Below are the code and all the weights of a small trained network. Each question names an input and a target symbol and asks about switching units off, where a switched-off unit gives its printed mean instead of its output.

import numpy as np


def w(rows, s, z=0):
    codes = np.array(rows[::2]) - 128.0
    scale = np.full(codes.shape[1], s)
    scale[-1] = z or s
    return codes * scale


def norm(h):
    return h / np.sqrt((h * h).mean(-1, keepdims=True) + 1e-5)


def f(y):
    return np.maximum(y, 0)


def softmax(a):
    e = np.exp(a - a.max(-1, keepdims=True))
    return e / e.sum(-1, keepdims=True)


def log_softmax(a):
    a = a - a.max(-1, keepdims=True)
    return a - np.log(np.exp(a).sum(-1, keepdims=True))


def net(x, mask):
    ids = ['γδεζηθμξπφψω'.index(c) for c in x.split()]
    T = len(ids)
    res = E[ids] + P[:T]
    r = norm(res)
    for j in range(2):
        rows = slice(3 * j, 3 * j + 3)
        q, k, v = (r @ M[0][rows].T for M in (Q, K, V))
        z = softmax(np.where(np.tri(T) > 0, q @ k.T / 3**0.5, -1e9)) @ v
        o = O[0][rows]
        res = res + np.where(mask[j], z, o[:, -1]) @ o[:, :-1]
    y = f(norm(res) @ A[0][:, :-1].T + A[0][:, -1])
    res = res + np.where(mask[2:10], y, B[0][:, -1]) @ B[0][:, :-1]
    return log_softmax(norm(res)[-1] @ U[:, :-1].T + U[:, -1])


Q, K, V, O, A, B = {}, {}, {}, {}, {}, {}
E = w([
[167,155,103],'γ',
[123,115,76],'δ',
[146,130,76],'ε',
[143,160,164],'ζ',
[60,3,141],'η',
[187,106,215],'θ',
[196,110,219],'μ',
[134,122,71],'ξ',
[74,183,81],'π',
[122,141,72],'φ',
[24,43,144],'ψ',
[140,125,73],'ω',
],0.017)
P = w([
[118,134,227],'0',
[200,228,41],'1',
[52,152,127],'2',
[125,133,215],'3',
[255,60,33],'4',
[57,155,131],'5',
[125,130,203],'6',
[220,67,44],'7',
[55,160,135],'8',
[124,128,203],'9',
[209,59,54],'10',
],0.0099)
Q[0] = w([
[145,78,111],'h0',
[160,152,108],'h0',
[52,146,164],'h0',
[111,208,129],'h1',
[252,110,156],'h1',
[142,52,160],'h1',
],0.015)
K[0] = w([
[119,68,77],'h0',
[182,145,110],'h0',
[31,221,199],'h0',
[69,250,123],'h1',
[212,118,139],'h1',
[121,15,145],'h1',
],0.013)
V[0] = w([
[22,204,164],'h0',
[9,168,146],'h0',
[136,134,183],'h0',
[164,107,155],'h1',
[74,148,116],'h1',
[116,1,154],'h1',
],0.0088)
O[0] = w([
[192,196,141,151],'h0',
[254,39,124,110],'h0',
[188,17,146,125],'h0',
[101,203,88,122],'h1',
[88,6,153,135],'h1',
[114,249,220,3],'h1',
],0.005,0.0023)
A[0] = w([
[105,58,67,230],'n0',
[164,181,78,124],'n1',
[127,149,14,238],'n2',
[145,182,106,247],'n3',
[66,72,200,128],'n4',
[184,23,102,252],'n5',
[160,159,249,100],'n6',
[170,109,163,38],'n7',
],0.012,0.0021)
B[0] = w([
[179,121,124,233],'n0',
[175,104,43,170],'n1',
[109,120,215,255],'n2',
[139,107,2,173],'n3',
[178,186,84,160],'n4',
[107,160,149,224],'n5',
[99,78,101,225],'n6',
[69,160,79,165],'n7',
],0.0089,0.0082)
U = w([
[237,142,18,184],'γ',
[163,109,44,162],'δ',
[87,95,89,163],'ε',
[120,55,110,86],'ζ',
[74,96,194,60],'η',
[127,155,215,140],'θ',
[141,163,214,77],'μ',
[81,151,161,177],'ξ',
[179,240,176,239],'π',
[253,61,153,2],'φ',
[73,125,185,3],'ψ',
[90,182,154,158],'ω',
],0.013,0.0053)

Each question gives the input, a string of symbols that net reads in full, and the target symbol t.
The units are the heads (3 rows each of Q, K, V and O) and the neurons (one row each of A and B). Each row of codes is followed by its name. A weight is (code - 128) times the scale printed after its matrix; where a second scale follows, it is the last column's (O, A, B and U).
mask holds one flag per unit, heads first, then neurons. A switched-off unit (its flag False) gives its mean, the last column of its rows in O or B, instead of its output. The means were averaged over made-up inputs and are rounded, as every weight is.
A unit's drop is (log p(t) with every unit on - log p(t) with that unit switched off) / (log p(t) with every unit on - log p(t) with every unit switched off).
The circuit of an input: a set's keep is (log p(t) with only the set's units on - log p(t) with every unit switched off) / (log p(t) with every unit on - log p(t) with every unit switched off). Starting from all 10 units, units are removed one at a time, each time the one whose removal leaves the highest keep (on an exact tie, the one counted first), for as long as the keep stays at least 0.8.
units of the circuit, in order: the units of the circuit, biggest drop first
k most important neurons: the k neurons with the biggest drops, biggest first
heads that matter: for each layer, one digit per head in row order, 1 if its drop is at least 0.15 and else 0, layers parted by /
drop when u is switched off: that unit's drop, to one decimal
input π π ε ζ μ π γ μ θ, target φ: heads that matter => 11
input π ε δ, target φ: heads that matter => 11
input ε ψ π π δ φ ζ ξ ω ζ η, target γ: 4 most important neurons => (n2 n4 n6 n0)
input π μ π ξ θ θ ζ π, target ε: units of the circuit, in order => (h0 n2)
input π θ ξ φ π ζ, target φ: units of the circuit, in order => (h0)
input ε ε θ, target ε: heads that matter => 00
input π ω μ, target φ: heads that matter => 11
input π μ θ π μ ω μ η, target γ: heads that matter => 01
input π μ ζ θ ζ δ, target φ: 2 most important neurons => (n0 n6)
input π ω π π θ π φ, target φ: heads that matter => 01
input π θ ω π θ π ω π θ, target φ: 2 most important neurons => (n6 n2)
input π π π ζ ε π, target φ: 3 most important neurons => (n0 n2 n6)
input π θ μ, target φ: 2 most important neurons => (n2 n6)
input ζ φ ε θ γ π ζ ω π φ π, target ε: units of the circuit, in order => (n2)
input π π γ, target φ: heads that matter => 01
input π γ θ ζ π μ π η ε, target φ: 2 most important neurons => (n0 n6)
input π γ π, target φ: 3 most important neurons => (n2 n0 n6)
input π δ ε, target φ: 3 most important neurons => (n0 n2 n6)
input π ε φ φ θ π ζ π ω, target φ: 2 most important neurons => (n0 n6)
input ζ η ζ ε, target ε: 2 most important neurons => (n3 n2)
input π ω θ ζ π ξ π ε φ, target φ: most important neuron => (n0)
input π ζ θ γ, target γ: 2 most important neurons => (n6 n1)
input ξ ε ξ π π η θ γ ζ ω ψ, target γ: drop when h1 is switched off => 0.6
input ψ μ π π, target π: drop when h1 is switched off => 2.4
input ψ η μ π ξ μ μ δ ω ω ψ, target γ: drop when n7 is switched off => 0.1
input π π δ γ, target γ: drop when h1 is switched off => 0.2
input π ω ξ, target φ: most important neuron => (n0)
